Below is a small trained network, with its code and all its weights. Each question gives an input and a target symbol and asks what happens when units are switched off, that is, made to give their printed mean instead of their output.

import numpy as np


def w(rows, s, z=0):
    codes = np.array(rows[::2]) - 128.0
    scale = np.full(codes.shape[1], s)
    scale[-1] = z or s
    return codes * scale


def f(y):
    return y / 2 * (1 + np.tanh(0.7978845608 * (y + 0.044715 * y**3)))


def softmax(a):
    e = np.exp(a - a.max(-1, keepdims=True))
    return e / e.sum(-1, keepdims=True)


def log_softmax(a):
    a = a - a.max(-1, keepdims=True)
    return a - np.log(np.exp(a).sum(-1, keepdims=True))


def net(x, mask):
    ids = ['ΠΣΨελμ'.index(c) for c in x.split()]
    T = len(ids)
    res = E[ids] + P[:T]
    u = 0
    for l in range(2):
        q, k, v = (res @ M[l].T for M in (Q, K, V))
        z = softmax(np.where(np.tri(T) > 0, q @ k.T / 4**0.5, -1e9)) @ v
        res = res + np.where(mask[u], z, O[l][:, -1]) @ O[l][:, :-1]
        u += 1
        y = f(res @ A[l][:, :-1].T + A[l][:, -1])
        res = res + np.where(mask[u : u + 16], y, B[l][:, -1]) @ B[l][:, :-1]
        u += 16
    return log_softmax(res[-1] @ U[:, :-1].T + U[:, -1])


Q, K, V, O, A, B = {}, {}, {}, {}, {}, {}
E = w([
[102,190,144],'Π',
[10,229,75],'Σ',
[102,128,104],'Ψ',
[97,211,146],'ε',
[84,223,150],'λ',
[250,4,109],'μ',
],0.0023)
P = w([
[160,115,122],'0',
[73,158,30],'1',
[17,73,184],'2',
[135,156,149],'3',
[84,140,75],'4',
[65,122,247],'5',
[140,138,149],'6',
[96,116,55],'7',
[206,251,105],'8',
[155,111,169],'9',
[105,78,52],'10',
[220,253,179],'11',
[147,104,189],'12',
],0.0045)
Q[0] = w([
[205,58,239],'0.h0',
[90,195,135],'0.h0',
[155,1,59],'0.h0',
[65,191,44],'0.h0',
],0.0089)
K[0] = w([
[7,85,106],'0.h0',
[153,172,103],'0.h0',
[117,32,182],'0.h0',
[204,145,146],'0.h0',
],0.012)
V[0] = w([
[254,195,49],'0.h0',
[112,147,88],'0.h0',
[201,96,167],'0.h0',
[69,89,186],'0.h0',
],0.006)
O[0] = w([
[137,225,1,69],'0.h0',
[97,104,101,193],'0.h0',
[179,207,167,3],'0.h0',
[136,85,197,130],'0.h0',
],0.0073,0.00029)
A[0] = w([
[234,85,209,143],'0.n0',
[131,150,118,71],'0.n1',
[91,87,111,111],'0.n2',
[147,81,104,156],'0.n3',
[134,162,113,68],'0.n4',
[108,118,132,100],'0.n5',
[130,152,158,126],'0.n6',
[127,124,123,102],'0.n7',
[250,222,130,70],'0.n8',
[133,115,120,138],'0.n9',
[55,89,221,7],'0.n10',
[135,110,116,142],'0.n11',
[126,132,132,124],'0.n12',
[137,166,173,134],'0.n13',
[92,96,127,78],'0.n14',
[189,48,88,158],'0.n15',
],0.015,0.0018)
B[0] = w([
[96,115,252,254],'0.n0',
[131,105,104,101],'0.n1',
[124,126,176,145],'0.n2',
[69,126,133,170],'0.n3',
[135,94,95,106],'0.n4',
[136,111,138,116],'0.n5',
[159,125,116,130],'0.n6',
[122,120,126,114],'0.n7',
[153,31,193,227],'0.n8',
[114,131,133,137],'0.n9',
[155,31,88,165],'0.n10',
[107,131,134,142],'0.n11',
[132,127,126,125],'0.n12',
[178,122,114,143],'0.n13',
[131,99,156,120],'0.n14',
[30,106,90,218],'0.n15',
],0.028,0.0015)
Q[1] = w([
[244,159,85],'1.h0',
[91,1,92],'1.h0',
[44,220,185],'1.h0',
[82,198,191],'1.h0',
],0.0079)
K[1] = w([
[45,169,30],'1.h0',
[106,194,254],'1.h0',
[222,3,107],'1.h0',
[204,67,95],'1.h0',
],0.0068)
V[1] = w([
[173,194,127],'1.h0',
[253,233,69],'1.h0',
[167,185,120],'1.h0',
[43,118,173],'1.h0',
],0.0057)
O[1] = w([
[191,174,136,73],'1.h0',
[254,200,167,2],'1.h0',
[172,156,130,77],'1.h0',
[76,99,72,174],'1.h0',
],0.008,0.0091)
A[1] = w([
[177,120,140,113],'1.n0',
[134,155,163,206],'1.n1',
[138,145,166,129],'1.n2',
[217,108,142,2],'1.n3',
[150,137,138,217],'1.n4',
[157,126,136,157],'1.n5',
[172,160,194,128],'1.n6',
[92,198,69,212],'1.n7',
[142,137,145,159],'1.n8',
[167,126,148,163],'1.n9',
[108,131,169,104],'1.n10',
[161,128,143,180],'1.n11',
[160,192,6,80],'1.n12',
[138,174,131,197],'1.n13',
[161,117,112,232],'1.n14',
[103,133,109,110],'1.n15',
],0.014,0.0038)
B[1] = w([
[217,166,129,132],'1.n0',
[164,205,169,136],'1.n1',
[180,170,131,124],'1.n2',
[119,255,132,143],'1.n3',
[147,102,208,129],'1.n4',
[163,99,154,125],'1.n5',
[159,67,47,136],'1.n6',
[90,231,142,253],'1.n7',
[161,138,175,119],'1.n8',
[200,111,143,131],'1.n9',
[159,141,82,225],'1.n10',
[177,103,161,130],'1.n11',
[206,115,2,174],'1.n12',
[51,114,148,139],'1.n13',
[124,53,161,148],'1.n14',
[170,101,152,210],'1.n15',
],0.027,0.0065)
U = w([
[135,188,4,8],'Π',
[40,230,186,224],'Σ',
[168,126,162,69],'Ψ',
[142,140,200,123],'ε',
[158,141,184,81],'λ',
[63,8,31,188],'μ',
],0.003,0.0016)

Each question gives the input, a string of symbols that net reads in full, and the target symbol t.
The units are the heads (4 rows each of Q, K, V and O) and the neurons (one row each of A and B). Each row of codes is followed by its name. A weight is (code - 128) times the scale printed after its matrix; where a second scale follows, it is the last column's (O, A, B and U).
mask holds one flag per unit, layer by layer, with each layer's heads first. A switched-off unit (its flag False) gives its mean, the last column of its rows in O or B, instead of its output. The means were averaged over made-up inputs and are rounded, as every weight is.
A unit's drop is (log p(t) with every unit on - log p(t) with that unit switched off) / (log p(t) with every unit on - log p(t) with every unit switched off).
The circuit of an input: a set's keep is (log p(t) with only the set's units on - log p(t) with every unit switched off) / (log p(t) with every unit on - log p(t) with every unit switched off). Starting from the 12 units with the biggest drops (on a tie, the unit counted first), units are removed one at a time, each time the one whose removal leaves the highest keep (on an exact tie, the one counted first), for as long as the keep stays at least 0.8.
units of the circuit, in order: the units of the circuit, biggest drop first
top k neurons: the k neurons with the biggest drops, biggest first
k most important neurons of layer l: the k neurons of layer l with the biggest drops, biggest first
input ε Σ μ μ Ψ Π μ λ, target Π: units of the circuit, in order -> (0.n0 0.n8 1.n12)
input μ Ψ μ μ Σ, target Π: units of the circuit, in order -> (0.n0 0.n8 1.n12)
input μ Σ ε Σ μ Σ μ μ ε, target μ: top 2 neurons -> (0.n8 0.n0)
input Π ε λ μ μ Ψ, target μ: units of the circuit, in order -> (0.n10 1.n7)
input ε Σ Π λ Π λ μ Π ε Π ε, target Σ: 2 most important neurons of layer 1 -> (1.n7 1.n10)
input μ Ψ Σ μ μ μ Ψ Ψ, target Σ: 4 most important neurons of layer 0 -> (0.n10 0.n8 0.n13 0.n2)
input μ Ψ ε Ψ Π, target Π: units of the circuit, in order -> (1.n12 0.n8 0.n0)
input μ Π μ Ψ Σ μ μ Π Ψ Ψ Ψ, target Σ: top 2 neurons -> (1.n7 0.n8)
input ε μ μ Σ Π Ψ Ψ λ μ μ Ψ Π, target μ: top 3 neurons -> (0.n0 0.n8 0.n4)
input ε Π μ μ Π λ λ μ Ψ μ μ μ, target μ: units of the circuit, in order -> (1.h0 0.n8 0.n0)
input ε Ψ μ μ Π μ μ μ, target Σ: units of the circuit, in order -> (1.n7 0.n8 0.n15 0.n10)
input Ψ Σ λ μ Π μ Ψ Σ Ψ μ Π, target Σ: units of the circuit, in order -> (1.n7 0.n10 0.n8 0.n0)
input μ μ ε, target μ: most important neuron of layer 0 -> (0.n10)
input μ μ Π μ Ψ, target Π: top 3 neurons -> (0.n0 1.n12 0.n8)
input μ μ μ Σ μ μ μ Π, target Π: 2 most important neurons of layer 1 -> (1.n12 1.n7)
input Ψ μ μ Ψ μ μ Σ Σ Ψ Ψ Ψ Ψ, target Ψ: 4 most important neurons of layer 0 -> (0.n10 0.n8 0.n0 0.n15)
input μ μ Σ Π Ψ, target Π: top 3 neurons -> (0.n0 0.n8 1.n12)
input μ μ μ μ λ, target Π: top 4 neurons -> (0.n0 1.n12 0.n8 1.n7)
input Ψ λ Ψ μ Σ μ ε Σ, target Σ: units of the circuit, in order -> (0.n10 1.n7 0.n8)
input μ μ μ Ψ Ψ μ μ μ μ Ψ μ Σ, target μ: top 2 neurons -> (0.n8 0.n15)
